Below is a small trained network, with its code and all its weights. Each question gives an input and a class and asks what happens when units are switched off, that is, made to give their printed mean instead of their output.

import numpy as np


def w(rows, s, z=0):
    codes = np.array(rows[::2]) - 128.0
    scale = np.full(codes.shape[1], s)
    scale[-1] = z or s
    return codes * scale


def f(y):
    return np.maximum(y, 0)


def log_softmax(a):
    a = a - a.max(-1, keepdims=True)
    return a - np.log(np.exp(a).sum(-1, keepdims=True))


def net(x, mask):
    res = np.array(x, float).reshape(1, 3) / 4 @ E
    y = f(res @ A[0][:, :-1].T + A[0][:, -1])
    res = res + np.where(mask, y, B[0][:, -1]) @ B[0][:, :-1]
    return log_softmax(res[-1] @ U[:, :-1].T + U[:, -1])


A, B = {}, {}
E = w([
[217,207,8,51,157,87],'x0',
[101,187,93,201,149,168],'x1',
[209,175,225,184,131,135],'x2',
],0.015)
A[0] = w([
[187,214,148,122,178,198,146],'neuron 1',
[31,128,133,198,71,172,218],'neuron 2',
[200,172,134,137,248,208,132],'neuron 3',
[185,78,251,133,53,148,254],'neuron 4',
[209,156,125,52,147,122,204],'neuron 5',
[164,152,188,190,128,224,211],'neuron 6',
],0.013,0.0066)
B[0] = w([
[201,251,176,148,172,66,217],'neuron 1',
[110,74,135,84,247,215,224],'neuron 2',
[209,248,104,211,187,84,212],'neuron 3',
[41,61,222,174,53,43,253],'neuron 4',
[120,206,96,110,47,59,253],'neuron 5',
[145,170,186,202,220,135,224],'neuron 6',
],0.012,0.019)
U = w([
[191,203,139,201,187,153,117],'0',
[132,153,158,144,90,80,22],'1',
[76,59,174,101,49,82,130],'2',
[165,149,1,23,100,89,209],'3',
[124,81,199,183,181,163,5],'4',
[26,56,36,65,179,189,241],'5',
],0.015,0.011)

Each question gives the input, the list of numbers given to net, and the class t.
The units are the neurons (one row each of A and B). Each row of codes is followed by its name. A weight is (code - 128) times the scale printed after its matrix; where a second scale follows, it is the last column's (A, B and U).
mask holds one flag per neuron, in row order. A switched-off neuron (its flag False) gives its mean, the last column of its row in B, instead of its output. The means were averaged over made-up inputs and are rounded, as every weight is.
A unit's drop is (log p(t) with every unit on - log p(t) with that unit switched off) / (log p(t) with every unit on - log p(t) with every unit switched off).
The circuit of an input: a set's keep is (log p(t) with only the set's units on - log p(t) with every unit switched off) / (log p(t) with every unit on - log p(t) with every unit switched off). Starting from all 6 units, units are removed one at a time, each time the one whose removal leaves the highest keep (on an exact tie, the one counted first), for as long as the keep stays at least 0.8.
circuit, biggest first: the units of the circuit, biggest drop first
unit that matters most: the unit with the biggest drop
top k neurons: the k neurons with the biggest drops, biggest first
drop when u is switched off: that unit's drop, to one decimal
input [-6,-4,0], class 2: circuit, biggest first -> [neuron 4]
input [-2,1,5], class 4: circuit, biggest first -> [neuron 4; neuron 5]
input [-6,-2,-4], class 5: circuit, biggest first -> [neuron 2; neuron 1]
input [-8,-7,7], class 2: top 2 neurons -> [neuron 4; neuron 3]
input [-3,-3,-3], class 2: top 2 neurons -> [neuron 6; neuron 3]
input [-1,-3,7], class 1: top 2 neurons -> [neuron 4; neuron 2]
input [-6,6,-3], class 4: top 2 neurons -> [neuron 6; neuron 5]
input [6,2,-1], class 3: top 2 neurons -> [neuron 6; neuron 5]
input [8,-2,2], class 3: top 2 neurons -> [neuron 5; neuron 6]
input [6,-4,2], class 3: drop when neuron 1 is switched off -> 0.0
input [-3,2,4], class 4: drop when neuron 4 is switched off -> 0.3
input [2,-8,5], class 2: drop when neuron 4 is switched off -> 0.3
input [5,6,-8], class 3: drop when neuron 2 is switched off -> 0.1
input [-5,3,-2], class 4: unit that matters most -> neuron 6
input [0,-6,8], class 1: top 2 neurons -> [neuron 4; neuron 6]
